[[ 35 -62 -61   9]
 [-26  46 107  17]
 [ 34  38 -46 -29]
 [ 56 -76  -9   8]
 [-36 -28 -31 -38]
 [-30  81 -35 -41]]
->
[[-26  46 107  17]
 [ 56 -76  -9   8]
 [-36 -28 -31 -38]
 [-30  81 -35 -41]
 [ 34  38 -46 -29]
 [ 35 -62 -61   9]]

[[ 23  85 -10 -64  48 101   4  41 -63]
 [ -8  -3   8  27 -17 -20   8   5  21]
 [-21 -57  20  48 -37 -58  18 -21  39]]
->
[[-21 -57  20  48 -37 -58  18 -21  39]
 [ -8  -3   8  27 -17 -20   8   5  21]
 [ 23  85 -10 -64  48 101   4  41 -63]]

[[  5 -19 -58  -8  97]
 [ 35 -26  28 -16 -50]
 [-35  48  55   2 -20]
 [-56 -57  16  43   9]
 [  3 -18   8  46   5]
 [-30  48  39 -22  -1]
 [-11 -92  -3  46   7]
 [-22  -6  61  31 -33]
 [-81 -12   4  44  31]
 [  3 -44 -17  20 -21]
 [ 28  -5 -19  10 -14]
 [ 30  15 -35 -17  15]]
->
[[-22  -6  61  31 -33]
 [-35  48  55   2 -20]
 [-30  48  39 -22  -1]
 [ 35 -26  28 -16 -50]
 [-56 -57  16  43   9]
 [  3 -18   8  46   5]
 [-81 -12   4  44  31]
 [-11 -92  -3  46   7]
 [  3 -44 -17  20 -21]
 [ 28  -5 -19  10 -14]
 [ 30  15 -35 -17  15]
 [  5 -19 -58  -8  97]]

[[  8  26  37 -17  46  57  25   0  22  43  23  -8]
 [ 27  29   2  16 -63 -18 -16 -62  34 -19  13  33]
 [ -1  32 -71   9  39  34  76   3  40  63  -5 -34]
 [-10 -19 -25  23 -57 -78  50  41 -28 -44 -21 -37]
 [-10   8 -27  47  56   5  17  76  31  15  31 -54]
 [ 35 -57  27 -57  20  13  -7  19   4 -32  -8 -70]]
->
[[  8  26  37 -17  46  57  25   0  22  43  23  -8]
 [ 35 -57  27 -57  20  13  -7  19   4 -32  -8 -70]
 [ 27  29   2  16 -63 -18 -16 -62  34 -19  13  33]
 [-10 -19 -25  23 -57 -78  50  41 -28 -44 -21 -37]
 [-10   8 -27  47  56   5  17  76  31  15  31 -54]
 [ -1  32 -71   9  39  34  76   3  40  63  -5 -34]]

[[  5   8 -12  26   8  10]
 [ 99  32  43  23 -20  38]
 [ 89  43  12  10 -56  21]]
->
[[ 99  32  43  23 -20  38]
 [ 89  43  12  10 -56  21]
 [  5   8 -12  26   8  10]]

[[ 16  13  14  14 -25  16 -21 -26]
 [  0  -4  -3  -3   1  -1   3   0]
 [ 26  19  20  23 -20  25 -13 -24]
 [ 93  88  89  91 -58  92 -52 -62]
 [-39 -31 -32 -35  57 -39  51  61]
 [-27 -24 -28 -26  -3 -26  -7  -2]
 [ 44  39  41  42 -52  44 -47 -55]
 [ 88  77  81  84 -58  85 -46 -63]
 [ 98  92  90  94 -80  98 -76 -84]
 [-50 -40 -42 -45  24 -48  17  29]]
->
[[ 98  92  90  94 -80  98 -76 -84]
 [ 93  88  89  91 -58  92 -52 -62]
 [ 88  77  81  84 -58  85 -46 -63]
 [ 44  39  41  42 -52  44 -47 -55]
 [ 26  19  20  23 -20  25 -13 -24]
 [ 16  13  14  14 -25  16 -21 -26]
 [  0  -4  -3  -3   1  -1   3   0]
 [-27 -24 -28 -26  -3 -26  -7  -2]
 [-39 -31 -32 -35  57 -39  51  61]
 [-50 -40 -42 -45  24 -48  17  29]]
